[[-.05, -.17, .20, -.05, -.22],
[.16, .26, -.15, .26, .16],
[.10, .32, -.15, -.18, .27],
[.22, .13, -.32, -.35, .20],
[-.28, -.21, .21, .20, -.19],
[-.14, -.17, .00, .46, -.40],
[.05, .06, -.28, .13, .04],
[.38, .17, -.29, .02, .32],
[.07, -.22, -.25, -.21, .22]]
:
[[-.28, -.21, .21, .20, -.19],
[-.14, -.17, .00, .46, -.40],
[-.05, -.17, .20, -.05, -.22],
[.05, .06, -.28, .13, .04],
[.07, -.22, -.25, -.21, .22],
[.10, .32, -.15, -.18, .27],
[.16, .26, -.15, .26, .16],
[.22, .13, -.32, -.35, .20],
[.38, .17, -.29, .02, .32]]

[[-.03, .30, .17],
[-.46, .30, .21],
[.47, .14, -.40],
[-.12, .05, .09],
[.08, .07, .31],
[.30, .21, -.24],
[.21, .02, -.33]]
:
[[-.46, .30, .21],
[-.12, .05, .09],
[-.03, .30, .17],
[.08, .07, .31],
[.21, .02, -.33],
[.30, .21, -.24],
[.47, .14, -.40]]

[[.36, .29, -.40, -.26, -.05, -.33, .20],
[.27, .19, -.43, -.22, -.13, -.25, -.07],
[.39, .20, -.45, -.26, -.02, -.33, .15]]
:
[[.27, .19, -.43, -.22, -.13, -.25, -.07],
[.36, .29, -.40, -.26, -.05, -.33, .20],
[.39, .20, -.45, -.26, -.02, -.33, .15]]

[[-.37, -.32, .07, .17, .36, .01, .37, -.29, -.32, .37, .05, -.17, .41],
[-.41, -.34, .21, .22, .28, .14, .31, -.21, -.38, .27, .14, -.06, .31],
[-.48, -.23, .05, .11, .37, -.04, .41, -.24, -.36, .34, .01, -.22, .33]]
:
[[-.48, -.23, .05, .11, .37, -.04, .41, -.24, -.36, .34, .01, -.22, .33],
[-.41, -.34, .21, .22, .28, .14, .31, -.21, -.38, .27, .14, -.06, .31],
[-.37, -.32, .07, .17, .36, .01, .37, -.29, -.32, .37, .05, -.17, .41]]

[[-.21, -.10, .17, .16, -.16, -.11, -.04, .03, -.38, .21, -.25, .21, .24, .14],
[-.26, .03, .17, .37, -.35, .32, .00, .09, .12, -.06, .06, .30, .07, -.16],
[.04, .19, -.09, .02, .09, -.40, -.10, -.22, .01, .15, .20, -.32, .35, .15],
[.07, .06, .07, .07, -.24, .11, -.32, -.09, .49, .16, .07, -.13, -.30, .04]]
:
[[-.26, .03, .17, .37, -.35, .32, .00, .09, .12, -.06, .06, .30, .07, -.16],
[-.21, -.10, .17, .16, -.16, -.11, -.04, .03, -.38, .21, -.25, .21, .24, .14],
[.04, .19, -.09, .02, .09, -.40, -.10, -.22, .01, .15, .20, -.32, .35, .15],
[.07, .06, .07, .07, -.24, .11, -.32, -.09, .49, .16, .07, -.13, -.30, .04]]

[[-.13, -.26, -.02, .17, .33, -.09, -.10],
[-.03, -.15, .46, .16, -.02, .13, -.25],
[-.14, -.15, .15, .13, .27, -.04, -.06],
[.12, -.12, .46, .12, .15, .17, .03],
[.02, -.11, -.02, .12, .35, -.12, -.03]]
:
[[-.14, -.15, .15, .13, .27, -.04, -.06],
[-.13, -.26, -.02, .17, .33, -.09, -.10],
[-.03, -.15, .46, .16, -.02, .13, -.25],
[.02, -.11, -.02, .12, .35, -.12, -.03],
[.12, -.12, .46, .12, .15, .17, .03]]

[[-.03, .26, -.11, -.14, -.10, -.27, -.03, -.29, -.12, -.22, .12, .06, .02, -.15, .03],
[-.15, .12, -.50, -.09, -.19, -.28, -.24, -.05, -.27, -.18, .09, .13, .44, -.03, -.09],
[-.09, -.15, -.28, -.06, -.06, -.05, -.14, .14, -.21, -.05, -.06, .10, .27, -.03, .02],
[-.06, -.33, -.18, .11, .02, .20, -.11, .39, -.05, .18, -.14, .02, .26, .16, -.06],
[-.10, -.24, -.30, -.10, -.03, -.03, -.15, .19, -.28, -.07, -.12, .14, .27, -.08, .08],
[-.17, -.53, -.52, -.16, -.02, .02, -.27, .44, -.51, -.08, -.26, .25, .49, -.13, .17]]
:
[[-.17, -.53, -.52, -.16, -.02, .02, -.27, .44, -.51, -.08, -.26, .25, .49, -.13, .17],
[-.15, .12, -.50, -.09, -.19, -.28, -.24, -.05, -.27, -.18, .09, .13, .44, -.03, -.09],
[-.10, -.24, -.30, -.10, -.03, -.03, -.15, .19, -.28, -.07, -.12, .14, .27, -.08, .08],
[-.09, -.15, -.28, -.06, -.06, -.05, -.14, .14, -.21, -.05, -.06, .10, .27, -.03, .02],
[-.06, -.33, -.18, .11, .02, .20, -.11, .39, -.05, .18, -.14, .02, .26, .16, -.06],
[-.03, .26, -.11, -.14, -.10, -.27, -.03, -.29, -.12, -.22, .12, .06, .02, -.15, .03]]
